Below is a small trained network, with its code and all its weights. Each question gives an input and a class and asks what happens when units are switched off, that is, made to give their printed mean instead of their output.

import numpy as np


def w(rows, s, z=0):
    codes = np.array(rows[::2]) - 128.0
    scale = np.full(codes.shape[1], s)
    scale[-1] = z or s
    return codes * scale


def norm(h):
    return h / np.sqrt((h * h).mean(-1, keepdims=True) + 1e-5)


def f(y):
    return y / 2 * (1 + np.tanh(0.7978845608 * (y + 0.044715 * y**3)))


def log_softmax(a):
    a = a - a.max(-1, keepdims=True)
    return a - np.log(np.exp(a).sum(-1, keepdims=True))


def net(x, mask):
    res = np.array(x, float).reshape(1, 5) / 4 @ E
    u = 0
    for l in range(3):
        y = f(norm(res) @ A[l][:, :-1].T + A[l][:, -1])
        res = res + np.where(mask[u : u + 10], y, B[l][:, -1]) @ B[l][:, :-1]
        u += 10
    return log_softmax(norm(res)[-1] @ U[:, :-1].T + U[:, -1])


A, B = {}, {}
E = w([
[118,210,64],'x0',
[56,130,69],'x1',
[189,159,65],'x2',
[214,27,2],'x3',
[24,134,75],'x4',
],0.0065)
A[0] = w([
[74,14,149,167],'0.n0',
[120,12,153,49],'0.n1',
[196,133,93,178],'0.n2',
[150,177,70,157],'0.n3',
[69,42,147,167],'0.n4',
[109,18,22,254],'0.n5',
[103,137,224,164],'0.n6',
[86,137,159,40],'0.n7',
[44,255,96,83],'0.n8',
[152,235,127,164],'0.n9',
],0.009,0.0032)
B[0] = w([
[106,141,18,183],'0.n0',
[155,101,132,154],'0.n1',
[147,233,85,174],'0.n2',
[237,108,107,161],'0.n3',
[35,103,3,171],'0.n4',
[94,175,68,254],'0.n5',
[197,62,94,191],'0.n6',
[145,89,184,126],'0.n7',
[171,39,176,203],'0.n8',
[121,116,83,182],'0.n9',
],0.0055,0.0059)
A[1] = w([
[103,163,253,249],'1.n0',
[140,153,176,217],'1.n1',
[65,187,147,214],'1.n2',
[156,112,108,245],'1.n3',
[118,72,83,43],'1.n4',
[210,131,6,178],'1.n5',
[121,188,181,214],'1.n6',
[133,156,110,118],'1.n7',
[90,98,122,62],'1.n8',
[187,149,117,90],'1.n9',
],0.014,0.0018)
B[1] = w([
[192,68,65,189],'1.n0',
[142,86,74,148],'1.n1',
[119,33,253,149],'1.n2',
[107,145,74,157],'1.n3',
[134,90,81,154],'1.n4',
[105,208,157,254],'1.n5',
[158,41,74,150],'1.n6',
[210,121,191,136],'1.n7',
[108,131,119,137],'1.n8',
[102,116,188,158],'1.n9',
],0.0072,0.011)
A[2] = w([
[67,122,249,143],'2.n0',
[110,127,165,128],'2.n1',
[112,56,76,99],'2.n2',
[182,49,105,102],'2.n3',
[131,114,55,255],'2.n4',
[52,210,167,246],'2.n5',
[33,106,198,80],'2.n6',
[193,117,119,168],'2.n7',
[29,154,44,205],'2.n8',
[45,89,230,128],'2.n9',
],0.011,0.0026)
B[2] = w([
[150,93,124,142],'2.n0',
[166,54,76,119],'2.n1',
[46,88,164,193],'2.n2',
[130,133,176,204],'2.n3',
[64,165,255,224],'2.n4',
[135,80,188,197],'2.n5',
[178,83,66,146],'2.n6',
[192,178,130,179],'2.n7',
[74,134,201,253],'2.n8',
[173,66,91,159],'2.n9',
],0.0086,0.0058)
U = w([
[219,243,106,139],'0',
[43,94,176,2],'1',
[242,93,161,80],'2',
[39,167,102,2],'3',
[67,100,147,240],'4',
[154,1,120,164],'5',
[139,184,177,188],'6',
],0.014,0.004)

Each question gives the input, the list of numbers given to net, and the class t.
The units are the neurons (one row each of A and B). Each row of codes is followed by its name. A weight is (code - 128) times the scale printed after its matrix; where a second scale follows, it is the last column's (A, B and U).
mask holds one flag per neuron, layer by layer. A switched-off neuron (its flag False) gives its mean, the last column of its row in B, instead of its output. The means were averaged over made-up inputs and are rounded, as every weight is.
A unit's drop is (log p(t) with every unit on - log p(t) with that unit switched off) / (log p(t) with every unit on - log p(t) with every unit switched off).
The circuit of an input: a set's keep is (log p(t) with only the set's units on - log p(t) with every unit switched off) / (log p(t) with every unit on - log p(t) with every unit switched off). Starting from the 12 units with the biggest drops (on a tie, the unit counted first), units are removed one at a time, each time the one whose removal leaves the highest keep (on an exact tie, the one counted first), for as long as the keep stays at least 0.8.
units of the circuit, in order: the units of the circuit, biggest drop first
top k neurons: the k neurons with the biggest drops, biggest first
k most important neurons of layer l: the k neurons of layer l with the biggest drops, biggest first
drop of u: that unit's drop, to one decimal
input [0,3,3,1,-3], class 6: units of the circuit, in order -> 1.n5
input [3,-5,7,-8,-5], class 2: units of the circuit, in order -> 1.n5; 1.n6
input [2,-8,6,-4,6], class 2: top 2 neurons -> 0.n5; 1.n5
input [7,-5,2,-8,-1], class 5: top 2 neurons -> 1.n6; 1.n5
input [6,-8,-4,3,0], class 0: 2 most important neurons of layer 0 -> 0.n2; 0.n4
input [6,2,6,-2,5], class 6: 2 most important neurons of layer 2 -> 2.n5; 2.n2
input [-4,-2,-2,-5,-6], class 2: top 2 neurons -> 2.n7; 0.n6
input [4,6,8,7,4], class 6: 2 most important neurons of layer 1 -> 1.n5; 1.n0
input [0,2,1,2,-8], class 0: drop of 2.n8 -> 0.1
input [6,8,-4,-5,2], class 5: drop of 1.n2 -> 0.2
input [-1,6,-1,1,-8], class 6: drop of 2.n5 -> 0.3
input [-7,0,-4,8,-3], class 4: drop of 1.n9 -> 0.0
